Each row is followed by roughly how far along a hidden order it lies, from 0 to 30. A new part has a new order.
In the rows, 100 means zero.
[ 98  65 149 104 105  86 100 106  97  94 114 112 101 103 124 104  85 100
 114 117  72]	6
[ 97  97 129  85  98 106  99  88 100 111  83  95 101 109 113 109  87 100
 109  97 113]	25
[ 94 100  68  96  97  92  97  93 106 117 120 127 103 104  80 104  51 101
 110  96 119]	17
[ 95  82 115  94  99  95 113 121 104  71 109 101 104  93 114 101 140 101
 123 100  51]	13
[ 91  81  79 113  96 104  95 104 101  84 145 117 105 103 106 113 107 102
  96  97  53]	0
[ 96  97 163  94 108  78 105 108 103  74 113  76 105  90  89  95 104 100
 109 103  86]	26
[ 92 115 143  98 104  90 105  95  96  72 121  78 101 101 107 115 149 100
  99 111  88]	10
[ 98 116 106  97  98 120  97  84 100 105 101  89 103 111 110 109 102 100
  81  98 108]	16
[107  64 111 106 100  97  95 111 109 109 111 108 107  97 100  86  57 101
 101  90  76]	18
[ 94  73 128 109  99 103  89  93  91 101  95  99  98 103 113 111 110 100
  92 103  78]	6
[ 97  94 143  87 104  96 112  98 105  88 106  89 104 106 126 112  73 100
 110 107  89]	18
[ 95  88  75 103  99  94 104 111 106  91 136 133 103 102 118 102  94 101
 123 109  66]	0
[ 94  73 127  95  97  98 105 102 111 112  93  97 102  99  84  93  48 101
 105  89 111]	25
[109 103  90 104 100 120 112 111 103  83 101  91 102  99 120  91 123 100
  86 102  77]	8
[103 109 133 102 103 109 101  99  85  89  84  88  95 102 126 109 146  99
  96 109  90]	9
[115  84  99 107 106  89  98  99  95 114  99 114 100 102 110  91  46  99
 109 112 105]	11
[ 95 106 142 101 106  86 110 107 102  68 116  64 103  89  79 100 134 100
  86 102 103]	20
[109 105  99  90 102 103  97  86 101 118  95 100 104 107 102  99  62  99
  98  93 122]	29
[100 109  74 105  95 121  98 107 101  81 105  98 104  95 100  97 163 102
  93  89  68]	11
[ 99  59 102 101  98 100  97 112 106 111  93 107 102  95  97  97  58 100
 114  89  81]	21
[107  87  88 100 105  91 110 111  95  91 104  82 100  97 120 112 110  98
  98  98  70]	15
[103  91  49 109  99  97 111 119 107  83 143 107 101  91  90  92 109 100
  97  97  69]	3
[ 99  78  94  97 100  98 107 110 101 105  95 121  98 105 132 109  75 100
 126 108  84]	5
[107  81 109 117 102 105  97 101  97 106 106  93 101  96  93  88  81 101
  82  95  98]	14
[ 95 119  82  92  91 120  93  84  98 139  30 114  88 104  91  86  84 100
 107 101 181]	19
[ 98  88  53 112  96 103  97 112 105  93 120 107 103  92  81  97 108 101
  94  87  84]	9
[ 98  93  88 110 102  91 105 116  98  86 104  95  95  86  88  99 128  99
 100 102  90]	6
[104  87 113  99 102  91 114 107 115 107 114 102 105 101  94  83  29 100
 102 102 106]	16
[108 108 166  95 106  93 101  88  96  92 117  96 100 108 122  94  95 100
  97 117  93]	17
[ 90  93 129  95 101 106 117 110 109  80 100  66 102 101 112 101 126 100
  82 100  97]	15
[104 126 131  93 101 113  87  75  95 119  80 101 101 111 108  96 106 100
  97 107 129]	23
[106  94  71 106  98  96  87 101  98 109  94 122 100  92  78  84  95 101
 108  97 106]	16
[108 100  74 109  97 118 108  99  96 114  77 109  94  99 110  82 124 100
  90 109 132]	0
[ 89  99 125 106 105  74 104 101 100  85 132  92 100  97  86 115  93  99
  97 110 109]	8
[103 115  64 101  96 116 113 107 101  79 110  99 101  95 105  95 159 101
  94 100  75]	5
[103  74 135 107 105  93  98 102 101 100 124 122 105 106 124  94  69 100
 109 119  75]	4
[ 92 109 158  92 103  89 105 103 103  81  99  87 102  95  97  93 134 101
 114 110  98]	19
[112 113  83 107 104 100 104 110  93  79 109  89 101  88  92  90 149  99
  90 101  82]	13
[104 123 120 103 105  93 107  96 102  80 122  77 104  93  81  93 119 100
  84 103 102]	17
[ 84  90 105  99  95 109 100  90 105 111  96  95  99 110 104 117  80 100
  92  96 117]	9
[101  72  77 106 104  93 110 113 100  97 119  99  99  99 114 114  76  98
 100 101  72]	6
[ 91  81  63 108  95  97 101 116 102  93 104 101  98  90  80 103 111 100
 101  86  79]	11
[112  84  93 105 105 109  94  99  94  93 115  91 107 101 114 108  93 100
  86  89  67]	19
[ 95  91  88  99  97  94 101 101 114 105 117 111 106  97  74  90  66 102
 104  91  96]	19
[100  77 112  96 101  96  98 114 102  85 100  96 102  89  91  96 118 101
 115  83  65]	26
[ 95  81 157 101 100  96  86 106  97  75  93  93 103  93  98  97 147 102
 113  96  59]	21
[107  99  96 102 102 111 107 103  97  90 123  95 103 106 131 106 117  99
  97 105  63]	6
[111 117  82 107 105 100 104 108  94  79 110  89 100  88  92  90 148 100
  91 101  82]	13
[105 108 115 109 104  99 108  97 106 104 101  90 100 100  86  85  58 100
  82 109 129]	11
[102 120 120 101 104  93  88  83  93  93 122  80 105  99  83 106 115 100
  83  99 107]	21
[109 112  43 101 102  99 110 106  95  89 125 103 101  97 104 107 128  99
  98  98  83]	9
[116  91 127 103 105 104  87  97  93 105  88  95 105  94 102  79 100 100
  98  94  86]	29
[ 98  79 158 106 103 106  88  96  88  85  99  78 103 101 125 115 132 100
  89 100  57]	15
[103  80  86  92 105  84 108 116  97  88 111 108 101  93 110 114 114  99
 126  98  64]	17
[ 98  80 183 104 106  83 100  95 107  89 150 112 111 108 115  99  45 101
  99 121  55]	8
[115  99  75 102 105 106 109 104  96  90 119  92 104 102 121 107  90  98
  91  99  76]	13
[110 140  64 104  97 122 101 100  90  92  77 102  93  94 103  89 183 100
  95 107 117]	6
[108  71 157 100 106  96  92 103  94  95  84  82 103  90 104  91 101 100
 106  91  70]	30
[ 95  92  96  90 100  89 101  94  99  96 104  99 103 101  89 114  93 100
 114  92 104]	28
[ 85  97 110  92  95  92 115 114 113  91 108 114  98 100  93  98  89 101
 120 104 102]	8
[104 141  71  85 101  99 107  94  96 116  51  98  90  92  80  89 124  98
 116 102 169]	26
[ 99  87 142  95 105  77 104  96 100 110 105  97 100 103 100 101  40  99
 108 111 119]	17
[ 90 113 119 102  99 100 105  89  96 110  90  95  94 107 106 106  99  99
  91 115 138]	4
[115  84  85  96 103 106  93  94  97 110  96 106 105 103 118 100  78 100
 110  90  87]	25
[ 93 110 124  99 104  88  89  89  92  87 108  77 102  97  85 116 120  99
  89  96  98]	23
[ 99 104  73  96 101  82 108 102 110 108 133 123 103 104  91 103  57 100
 114 107 108]	10
[ 81  96 103  93  91 106 101 104 112 101  95 115 100 101  82 100 100 102
 114  95 115]	15
[101  95 114 106 104  89 107 116  93  71 104  74 100  85  95 100 152  99
  95  99  69]	15
[100 103  64 102  96 104 110 117 109  96 113 131 100  99 106  89 108 101
 120 104  88]	2
[119 110 103 106 107 101  99  95  89  98 104  85 100  99 115  98 104  98
  88 105  92]	14
[ 90  93 131  98 100  92 104 108 108  73 119  69 106  92  80 109 114 101
  90  83  71]	25
[106  71 124 108 105  91  84  96  94 116 109 114 104 101 106  95  51 100
 107 101  88]	17
[108 101  87 103 100 120 113 111 102  86  98  89 101 100 124  91 139 101
  86 101  81]	8
[ 95  72  82 108 102  82 109 118 100  78 142 102 101  93  98 118 107  99
 111 102  54]	2
[ 94 102  90 100  99  90 100 105  95 101  95 120  94  98 112 106 128 100
 126 116 103]	3
[118 111  39 100 103 113 109  99  93 110  99  88  97 102 117 101  96  98
  93  98 107]	13
[ 89 102 120 106 100  81 111 107 106  81 117  82  99  91  76 100 101 100
  93 105 105]	10
[ 93 109  55 104  97  97  99  89 103 104 126 110 101 104  73 111  82 100
  92  94 117]	11
[ 93  83 146 100 100  99  87 108  96  81  90  95 102  91 104  99 152 102
 113  96  65]	21
[106  94 104 105  98 125  99 106 100  86  98  80 105 100 116  95 131 102
  82  90  64]	15
[103 152   7  95  93 123 103  85 100 119  66 101  94  97  75  93 121 100
  91  81 162]	22
[112  82  98 107 103  97  84  89  93 127  96 120 101 103 105  92  58 100
 106 101 104]	17
[107  87 182  98 110  87  86  86 100 100 123  85 111 104 104  99  59 100
  94 101  84]	30
[107 101  50  89 103  94 108 108  94  98  89 112  96  95 108 110 117  98
 130  98 100]	17
[104 115  89 101 101  90 106 101 106 107 106 114  98  96  77  82  76 100
 105 107 130]	14
[102 123  83  97 100 116 115 100 109  89 100  79 103 103 109  91 108 100
  77 102 109]	12
[ 89  89 141  94 100 105 100  93 102  92 108  73 105 107 114 120 105 100
  86  97  85]	19
[ 90  65  95 108 100  84  97 113 100  83 135 102 105  96  94 121  96 100
 102  92  47]	9
[106  69  83  97 102  93 108 113  99 113 103 115  97 100 116 106  63  98
 125 103  83]	12
[105  64 139  95 103 100  98 111 101  93  92  83 107  92 105  98  89 100
 108  85  61]	30
